Below is a small trained network, with its code and all its weights. Each question gives an input and a class and asks what happens when units are switched off, that is, made to give their printed mean instead of their output.

import numpy as np


def w(rows, s, z=0):
    codes = np.array(rows[::2]) - 128.0
    scale = np.full(codes.shape[1], s)
    scale[-1] = z or s
    return codes * scale


def norm(h):
    return h / np.sqrt((h * h).mean(-1, keepdims=True) + 1e-5)


def f(y):
    return y / 2 * (1 + np.tanh(0.7978845608 * (y + 0.044715 * y**3)))


def log_softmax(a):
    a = a - a.max(-1, keepdims=True)
    return a - np.log(np.exp(a).sum(-1, keepdims=True))


def net(x, mask):
    res = np.array(x, float).reshape(1, 8) / 4 @ E
    u = 0
    for l in range(3):
        y = f(norm(res) @ A[l][:, :-1].T + A[l][:, -1])
        res = res + np.where(mask[u : u + 5], y, B[l][:, -1]) @ B[l][:, :-1]
        u += 5
    return log_softmax(norm(res)[-1] @ U[:, :-1].T + U[:, -1])


A, B = {}, {}
E = w([
[70,202,2,106,112,78,70,153,143],'x0',
[117,123,78,155,228,125,174,99,50],'x1',
[50,163,160,104,82,173,130,69,64],'x2',
[128,129,129,129,129,130,129,129,127],'x3',
[126,128,127,128,131,128,127,128,132],'x4',
[125,128,130,128,132,131,129,131,131],'x5',
[56,74,152,186,133,115,87,166,123],'x6',
[92,55,83,47,109,135,209,174,132],'x7',
],0.0093)
A[0] = w([
[204,219,132,37,121,133,183,88,179,4],'L0N0',
[251,90,107,153,133,53,111,217,194,18],'L0N1',
[144,140,186,104,2,127,102,177,220,26],'L0N2',
[44,39,133,197,108,102,79,145,152,13],'L0N3',
[104,111,128,86,64,116,112,78,78,1],'L0N4',
],0.0078,0.0075)
B[0] = w([
[172,87,49,166,59,200,94,125,62,196],'L0N0',
[58,119,105,196,117,145,177,21,225,223],'L0N1',
[122,95,120,21,254,133,52,80,79,252],'L0N2',
[129,94,109,180,73,174,84,176,88,160],'L0N3',
[74,151,152,161,26,183,133,119,206,109],'L0N4',
],0.013,0.0027)
A[1] = w([
[42,175,181,84,57,179,117,61,85,2],'L1N0',
[93,31,90,1,59,115,189,184,173,11],'L1N1',
[78,182,68,63,79,98,63,177,187,86],'L1N2',
[183,203,177,161,103,103,39,108,156,45],'L1N3',
[99,190,76,120,117,129,111,169,143,53],'L1N4',
],0.0097,0.0059)
B[1] = w([
[95,56,65,148,149,118,189,91,253,201],'L1N0',
[127,229,158,162,161,184,101,162,144,207],'L1N1',
[163,139,188,156,124,42,133,88,85,255],'L1N2',
[100,196,138,122,152,213,142,173,117,184],'L1N3',
[180,82,211,180,82,74,182,115,109,172],'L1N4',
],0.014,0.0054)
A[2] = w([
[183,73,255,96,88,176,164,137,158,21],'L2N0',
[103,85,150,159,103,129,91,145,110,3],'L2N1',
[216,153,102,133,71,163,149,80,119,18],'L2N2',
[70,85,169,184,114,109,70,180,150,66],'L2N3',
[104,156,163,194,98,160,175,133,129,132],'L2N4',
],0.012,0.0039)
B[2] = w([
[113,135,151,170,89,21,95,122,76,244],'L2N0',
[189,123,5,115,52,139,76,109,117,144],'L2N1',
[107,61,78,90,70,149,124,190,122,221],'L2N2',
[159,93,88,49,108,177,180,119,113,242],'L2N3',
[135,167,132,114,76,123,125,188,177,253],'L2N4',
],0.014,0.0035)
U = w([
[95,99,107,167,107,116,196,66,237,176],'0',
[148,132,181,153,54,3,121,136,63,119],'1',
[170,92,76,101,40,202,106,153,69,114],'2',
[119,113,139,66,232,120,88,77,83,223],'3',
[120,224,176,138,139,198,123,189,149,5],'4',
],0.018,0.0014)

Each question gives the input, the list of numbers given to net, and the class t.
The units are the neurons (one row each of A and B). Each row of codes is followed by its name. A weight is (code - 128) times the scale printed after its matrix; where a second scale follows, it is the last column's (A, B and U).
mask holds one flag per neuron, layer by layer. A switched-off neuron (its flag False) gives its mean, the last column of its row in B, instead of its output. The means were averaged over made-up inputs and are rounded, as every weight is.
A unit's drop is (log p(t) with every unit on - log p(t) with that unit switched off) / (log p(t) with every unit on - log p(t) with every unit switched off).
The circuit of an input: a set's keep is (log p(t) with only the set's units on - log p(t) with every unit switched off) / (log p(t) with every unit on - log p(t) with every unit switched off). Starting from the 12 units with the biggest drops (on a tie, the unit counted first), units are removed one at a time, each time the one whose removal leaves the highest keep (on an exact tie, the one counted first), for as long as the keep stays at least 0.8.
units of the circuit, in order: the units of the circuit, biggest drop first
k most important neurons of layer l: the k neurons of layer l with the biggest drops, biggest first
drop of u: that unit's drop, to one decimal
input [3,1,5,-5,-3,8,3,1], class 0: units of the circuit, in order -> [L1N0]
input [7,2,-4,2,-2,-2,-8,-6], class 2: units of the circuit, in order -> [L2N2, L0N0]
input [1,4,-5,-4,6,-2,6,4], class 2: units of the circuit, in order -> [L0N3, L2N3]
input [-8,0,8,5,5,3,-4,3], class 0: 3 most important neurons of layer 1 -> [L1N0, L1N2, L1N4]
input [-4,8,8,3,-5,-3,2,8], class 0: units of the circuit, in order -> [L0N2, L1N0]
input [6,1,6,7,-5,-1,-1,7], class 4: 2 most important neurons of layer 2 -> [L2N4, L2N0]
input [-6,6,5,-1,8,6,-5,-2], class 1: 2 most important neurons of layer 2 -> [L2N0, L2N3]
input [3,4,6,6,2,6,-7,-7], class 2: 2 most important neurons of layer 0 -> [L0N1, L0N0]
input [-2,-5,3,-4,-4,-5,5,-3], class 2: 2 most important neurons of layer 2 -> [L2N1, L2N3]
input [8,1,7,3,2,6,-2,4], class 1: 2 most important neurons of layer 1 -> [L1N2, L1N4]
input [-5,-5,-3,4,-7,-3,3,-6], class 4: 2 most important neurons of layer 1 -> [L1N3, L1N2]
input [-3,0,6,-7,4,0,-1,-7], class 4: 2 most important neurons of layer 1 -> [L1N3, L1N4]
input [-5,6,7,7,-6,-1,-8,1], class 2: 4 most important neurons of layer 0 -> [L0N1, L0N0, L0N2, L0N4]
input [4,-1,-4,-1,5,1,3,8], class 4: units of the circuit, in order -> [L1N1]
input [-7,2,6,-4,0,2,-5,-1], class 1: 2 most important neurons of layer 0 -> [L0N1, L0N4]
input [-3,-6,-3,-6,7,-3,6,-1], class 2: 2 most important neurons of layer 2 -> [L2N1, L2N3]
input [-6,-3,-1,-7,-1,5,-6,-8], class 4: 3 most important neurons of layer 1 -> [L1N3, L1N2, L1N4]
input [8,-3,7,7,-8,-8,-7,5], class 1: 3 most important neurons of layer 1 -> [L1N2, L1N4, L1N3]
input [8,-6,6,-4,-3,3,-7,3], class 1: drop of L1N2 -> 2.4
input [-8,8,5,7,-2,-3,-3,8], class 1: units of the circuit, in order -> [L2N0]
input [-7,6,-1,-6,1,-1,-6,2], class 1: drop of L0N2 -> 0.3
input [-4,-6,3,-1,-5,-5,4,-6], class 3: drop of L0N2 -> 1.6
